Here is a tiny trained network, its code and every weight. The questions are about switching its units off for an input and a target symbol, where a switched-off unit gives its printed mean instead of its output.

import numpy as np


def w(rows, s, z=0):
    codes = np.array(rows[::2]) - 128.0
    scale = np.full(codes.shape[1], s)
    scale[-1] = z or s
    return codes * scale


def f(y):
    return y / 2 * (1 + np.tanh(0.7978845608 * (y + 0.044715 * y**3)))


def softmax(a):
    e = np.exp(a - a.max(-1, keepdims=True))
    return e / e.sum(-1, keepdims=True)


def log_softmax(a):
    a = a - a.max(-1, keepdims=True)
    return a - np.log(np.exp(a).sum(-1, keepdims=True))


def net(x, mask):
    ids = ['Ωαβδεμ'.index(c) for c in x.split()]
    T = len(ids)
    res = E[ids] + P[:T]
    u = 0
    for l in range(2):
        r = res
        for j in range(2):
            rows = slice(2 * j, 2 * j + 2)
            q, k, v = (r @ M[l][rows].T for M in (Q, K, V))
            z = softmax(np.where(np.tri(T) > 0, q @ k.T / 2**0.5, -1e9)) @ v
            o = O[l][rows]
            res = res + np.where(mask[u + j], z, o[:, -1]) @ o[:, :-1]
        u += 2
        y = f(res @ A[l][:, :-1].T + A[l][:, -1])
        res = res + np.where(mask[u : u + 8], y, B[l][:, -1]) @ B[l][:, :-1]
        u += 8
    return log_softmax(res[-1] @ U[:, :-1].T + U[:, -1])


Q, K, V, O, A, B = {}, {}, {}, {}, {}, {}
E = w([
[134,90,173,159,61,99,15,213],'Ω',
[116,168,119,157,115,58,116,32],'α',
[195,70,248,145,108,117,111,93],'β',
[66,42,222,143,254,186,140,125],'δ',
[118,129,171,89,122,202,39,68],'ε',
[209,182,197,111,236,177,87,20],'μ',
],0.012)
P = w([
[157,3,96,192,130,105,224,61],'0',
[187,106,98,209,134,99,47,210],'1',
[151,108,102,162,170,98,77,187],'2',
[134,155,135,146,172,89,51,215],'3',
[99,142,148,86,207,82,89,179],'4',
[87,180,175,78,209,71,68,197],'5',
[47,193,215,53,221,68,100,210],'6',
],0.0067)
Q[0] = w([
[143,107,123,100,72,97,112,95],'L0H1',
[168,154,253,120,165,2,62,140],'L0H1',
[70,133,250,145,191,34,23,127],'L0H2',
[149,156,107,177,194,167,50,80],'L0H2',
],0.029)
K[0] = w([
[106,119,128,166,191,126,159,144],'L0H1',
[50,213,209,2,174,138,112,150],'L0H1',
[29,240,95,81,207,156,118,97],'L0H2',
[177,215,199,99,179,122,106,139],'L0H2',
],0.027)
V[0] = w([
[119,151,189,123,165,2,161,194],'L0H1',
[97,98,70,177,218,197,138,138],'L0H1',
[80,63,189,126,75,84,58,144],'L0H2',
[183,172,182,57,168,61,113,169],'L0H2',
],0.011)
O[0] = w([
[191,11,89,173,113,71,86,118,141],'L0H1',
[43,149,166,254,175,129,140,133,135],'L0H1',
[30,181,206,101,134,118,103,97,112],'L0H2',
[108,147,95,140,165,116,189,232,255],'L0H2',
],0.0066,0.0071)
A[0] = w([
[141,176,82,76,189,111,40,170,53],'L0N1',
[164,100,93,74,94,215,183,177,138],'L0N2',
[183,165,77,55,118,54,204,144,110],'L0N3',
[115,37,50,138,119,156,186,177,43],'L0N4',
[104,138,34,37,139,203,92,185,109],'L0N5',
[165,94,55,132,2,185,182,155,50],'L0N6',
[93,63,34,147,54,175,186,78,7],'L0N7',
[180,113,114,169,123,215,29,119,3],'L0N8',
],0.0097,0.0036)
B[0] = w([
[132,72,189,163,31,130,178,129,254],'L0N1',
[134,121,165,156,163,103,109,87,120],'L0N2',
[103,68,173,173,140,69,120,120,162],'L0N3',
[194,204,163,57,121,102,113,108,120],'L0N4',
[183,133,114,214,170,70,136,133,145],'L0N5',
[49,116,204,81,95,137,135,125,111],'L0N6',
[7,123,109,125,45,139,254,141,111],'L0N7',
[129,115,182,48,152,18,152,146,160],'L0N8',
],0.0098,0.0031)
Q[1] = w([
[141,126,186,157,177,95,68,119],'L1H1',
[115,115,158,153,155,79,100,133],'L1H1',
[161,149,171,201,191,72,68,139],'L1H2',
[81,101,13,34,45,252,237,104],'L1H2',
],0.044)
K[1] = w([
[165,137,204,116,118,177,203,1],'L1H1',
[152,111,136,87,130,175,212,63],'L1H1',
[94,153,100,135,95,79,119,60],'L1H2',
[178,104,249,100,148,172,73,218],'L1H2',
],0.029)
V[1] = w([
[163,194,116,58,96,192,99,69],'L1H1',
[106,167,45,135,205,107,29,131],'L1H1',
[104,189,112,142,12,17,125,164],'L1H2',
[58,66,163,91,106,194,2,197],'L1H2',
],0.014)
O[1] = w([
[188,237,219,134,181,76,207,72,179],'L1H1',
[125,142,109,94,25,66,230,127,19],'L1H1',
[216,254,69,119,78,202,78,102,4],'L1H2',
[56,156,70,76,209,21,44,110,41],'L1H2',
],0.0067,0.012)
A[1] = w([
[114,107,99,101,44,131,145,10,97],'L1N1',
[148,159,90,121,125,86,69,98,98],'L1N2',
[45,152,112,128,171,125,124,133,78],'L1N3',
[79,107,131,163,135,76,164,103,2],'L1N4',
[101,97,167,71,133,108,99,91,78],'L1N5',
[169,167,169,107,145,124,128,107,82],'L1N6',
[162,172,96,120,125,204,162,202,82],'L1N7',
[59,200,139,103,69,233,140,158,121],'L1N8',
],0.013,0.0055)
B[1] = w([
[108,68,181,92,119,156,191,180,132],'L1N1',
[169,88,173,115,86,159,142,121,151],'L1N2',
[181,94,118,130,96,121,121,122,186],'L1N3',
[101,181,89,48,99,148,138,116,252],'L1N4',
[112,140,97,171,137,145,143,123,222],'L1N5',
[90,118,101,103,105,125,67,156,216],'L1N6',
[106,173,9,147,129,91,162,118,180],'L1N7',
[106,128,186,86,158,73,120,119,151],'L1N8',
],0.013,0.011)
U = w([
[87,120,105,119,77,97,170,42,3],'Ω',
[126,164,171,127,46,121,253,32,162],'α',
[208,146,136,78,31,114,141,12,156],'β',
[86,146,194,242,149,92,140,19,174],'δ',
[93,210,161,82,95,38,155,3,131],'ε',
[139,193,81,179,86,91,205,44,125],'μ',
],0.0036,0.004)

Each question gives the input, a string of symbols that net reads in full, and the target symbol t.
The units are the heads (2 rows each of Q, K, V and O) and the neurons (one row each of A and B). Each row of codes is followed by its name. A weight is (code - 128) times the scale printed after its matrix; where a second scale follows, it is the last column's (O, A, B and U).
mask holds one flag per unit, layer by layer, with each layer's heads first. A switched-off unit (its flag False) gives its mean, the last column of its rows in O or B, instead of its output. The means were averaged over made-up inputs and are rounded, as every weight is.
A unit's drop is (log p(t) with every unit on - log p(t) with that unit switched off) / (log p(t) with every unit on - log p(t) with every unit switched off).
The circuit of an input: a set's keep is (log p(t) with only the set's units on - log p(t) with every unit switched off) / (log p(t) with every unit on - log p(t) with every unit switched off). Starting from the 12 units with the biggest drops (on a tie, the unit counted first), units are removed one at a time, each time the one whose removal leaves the highest keep (on an exact tie, the one counted first), for as long as the keep stays at least 0.8.
circuit, biggest first: the units of the circuit, biggest drop first
most important unit: the unit with the biggest drop
top k neurons: the k neurons with the biggest drops, biggest first
k most important neurons of layer l: the k neurons of layer l with the biggest drops, biggest first
drop when u is switched off: that unit's drop, to one decimal
input Ω β Ω, target β: most important unit : L1H2
input ε δ δ δ β ε, target ε: top 2 neurons : [L1N4 L0N1]
input δ β β β β, target Ω: 2 most important neurons of layer 1 : [L1N4 L1N5]
input μ ε ε β μ, target α: circuit, biggest first : [L1H2 L0N1 L1H1 L0H2]
input ε ε Ω β Ω, target ε: circuit, biggest first : [L0H2 L1H1 L1H2 L1N4]
input Ω β β Ω β δ ε, target β: circuit, biggest first : [L1H2 L1N2 L1N3]
input β ε β α ε δ, target ε: circuit, biggest first : [L1H2 L1N8 L0H1]
input β β β, target δ: circuit, biggest first : [L1N4 L1H1]
input Ω β Ω μ, target β: circuit, biggest first : [L1H2 L1N2]
input α μ β α, target μ: top 2 neurons : [L1N7 L0N7]
input Ω β β α ε β β, target ε: circuit, biggest first : [L1H2 L1N8 L0H1 L0H2]
input β δ μ β β β, target δ: circuit, biggest first : [L1H1 L1N4]
input α α ε α, target ε: top 2 neurons : [L1N8 L0N7]
input μ δ α, target μ: most important unit : L1H2
input ε β μ β β β, target ε: top 2 neurons : [L1N4 L0N1]
input β μ α ε, target μ: circuit, biggest first : [L1H2 L1N7]
input Ω μ ε, target β: circuit, biggest first : [L1H2 L0H2 L1N2]
input β α ε ε, target ε: circuit, biggest first : [L1H2 L1N8 L0H1]
input μ β δ Ω, target α: 2 most important neurons of layer 1 : [L1N4 L1N6]
input ε β δ β ε β μ, target ε: most important neuron of layer 1 : [L1N4]
input β ε β β α μ β, target μ: top 2 neurons : [L1N7 L0N1]
input β μ ε, target δ: top 2 neurons : [L1N4 L0N5]
input μ ε β β ε β δ, target α: top 2 neurons : [L1N4 L0N1]
input ε β μ μ, target ε: top 3 neurons : [L1N4 L0N1 L1N6]
input β Ω β α μ Ω, target μ: drop when L1N7 is switched off : 0.8
input β β β α β, target β: drop when L1N2 is switched off : 0.2
input α Ω α α β μ, target μ: drop when L1N7 is switched off : 1.1
input β β β α, target β: drop when L0H2 is switched off : 0.1
input β β ε, target δ: most important unit : L1N4
input μ β α β β α, target α: 2 most important neurons of layer 1 : [L1N1 L1N6]
